Below is a small trained network, with its code and all its weights. Each question gives an input and a class and asks what happens when units are switched off, that is, made to give their printed mean instead of their output.

import numpy as np


def w(rows, s, z=0):
    codes = np.array(rows[::2]) - 128.0
    scale = np.full(codes.shape[1], s)
    scale[-1] = z or s
    return codes * scale


def f(y):
    return y / 2 * (1 + np.tanh(0.7978845608 * (y + 0.044715 * y**3)))


def log_softmax(a):
    a = a - a.max(-1, keepdims=True)
    return a - np.log(np.exp(a).sum(-1, keepdims=True))


def net(x, mask):
    res = np.array(x, float).reshape(1, 7) / 4 @ E
    y = f(res @ A[0][:, :-1].T + A[0][:, -1])
    res = res + np.where(mask, y, B[0][:, -1]) @ B[0][:, :-1]
    return log_softmax(res[-1] @ U[:, :-1].T + U[:, -1])


A, B = {}, {}
E = w([
[85,113,116,180,107],'x0',
[132,48,100,96,200],'x1',
[234,139,70,255,117],'x2',
[131,152,108,85,24],'x3',
[89,61,183,194,124],'x4',
[103,245,205,123,186],'x5',
[36,160,30,158,122],'x6',
],0.0075)
A[0] = w([
[113,82,152,47,159,200],'neuron 1',
[49,114,102,130,201,208],'neuron 2',
[182,78,88,164,53,208],'neuron 3',
[111,48,95,171,153,254],'neuron 4',
[101,46,91,132,211,209],'neuron 5',
[15,163,151,103,72,198],'neuron 6',
[232,160,166,88,149,235],'neuron 7',
[128,107,151,254,70,171],'neuron 8',
[29,126,93,163,180,201],'neuron 9',
[87,205,88,66,40,240],'neuron 10',
[220,187,215,164,186,241],'neuron 11',
[1,124,155,119,78,166],'neuron 12',
[69,61,112,170,148,214],'neuron 13',
[128,174,23,119,93,153],'neuron 14',
[190,229,85,103,131,169],'neuron 15',
[174,162,69,132,87,153],'neuron 16',
],0.0092,0.0039)
B[0] = w([
[83,89,93,37,95,210],'neuron 1',
[41,182,95,82,212,207],'neuron 2',
[203,137,36,210,58,221],'neuron 3',
[132,119,12,123,171,211],'neuron 4',
[94,84,3,51,192,211],'neuron 5',
[39,225,157,118,96,216],'neuron 6',
[191,40,226,98,113,221],'neuron 7',
[179,186,81,254,195,204],'neuron 8',
[70,145,102,55,172,205],'neuron 9',
[124,198,176,130,43,240],'neuron 10',
[189,68,216,128,221,254],'neuron 11',
[32,210,186,143,143,207],'neuron 12',
[88,162,15,149,192,195],'neuron 13',
[177,186,114,83,23,200],'neuron 14',
[192,152,203,103,90,202],'neuron 15',
[188,148,134,155,43,179],'neuron 16',
],0.0058,0.0085)
U = w([
[186,155,254,157,180,7],'0',
[161,11,175,74,92,226],'1',
[49,210,229,138,120,162],'2',
[183,131,94,236,144,64],'3',
[78,137,66,87,177,107],'4',
[174,164,127,120,40,163],'5',
],0.0087,0.0012)

Each question gives the input, the list of numbers given to net, and the class t.
The units are the neurons (one row each of A and B). Each row of codes is followed by its name. A weight is (code - 128) times the scale printed after its matrix; where a second scale follows, it is the last column's (A, B and U).
mask holds one flag per neuron, in row order. A switched-off neuron (its flag False) gives its mean, the last column of its row in B, instead of its output. The means were averaged over made-up inputs and are rounded, as every weight is.
A unit's drop is (log p(t) with every unit on - log p(t) with that unit switched off) / (log p(t) with every unit on - log p(t) with every unit switched off).
The circuit of an input: a set's keep is (log p(t) with only the set's units on - log p(t) with every unit switched off) / (log p(t) with every unit on - log p(t) with every unit switched off). Starting from the 12 units with the biggest drops (on a tie, the unit counted first), units are removed one at a time, each time the one whose removal leaves the highest keep (on an exact tie, the one counted first), for as long as the keep stays at least 0.8.
units of the circuit, in order: the units of the circuit, biggest drop first
top k neurons: the k neurons with the biggest drops, biggest first
drop when u is switched off: that unit's drop, to one decimal
input [-4,1,-4,5,6,-1,7], class 2: units of the circuit, in order : [neuron 12]
input [-3,6,-6,4,2,5,-7], class 1: units of the circuit, in order : [neuron 1; neuron 7]
input [4,8,-7,6,-4,7,-7], class 1: top 2 neurons : [neuron 1; neuron 7]
input [-6,-7,6,-1,1,-7,-8], class 3: top 2 neurons : [neuron 3; neuron 8]
input [-2,-8,-4,-2,-2,3,-6], class 0: top 2 neurons : [neuron 11; neuron 7]
input [0,3,-5,5,-7,-4,6], class 5: top 2 neurons : [neuron 14; neuron 10]
input [1,8,4,2,-7,3,-8], class 1: top 2 neurons : [neuron 7; neuron 8]
input [-1,7,8,5,-6,-2,-8], class 1: top 2 neurons : [neuron 7; neuron 8]
input [1,6,0,1,-8,4,1], class 5: top 2 neurons : [neuron 11; neuron 12]
input [3,-7,-8,6,1,-7,-7], class 2: top 2 neurons : [neuron 12; neuron 6]
input [8,-7,-4,4,5,-5,-4], class 2: drop when neuron 12 is switched off : 0.7
input [-6,-2,5,8,-7,1,-8], class 0: drop when neuron 8 is switched off : -0.1
input [0,-7,6,0,3,8,3], class 0: drop when neuron 2 is switched off : 0.0
input [8,-7,4,5,6,-2,-1], class 3: units of the circuit, in order : [neuron 8]
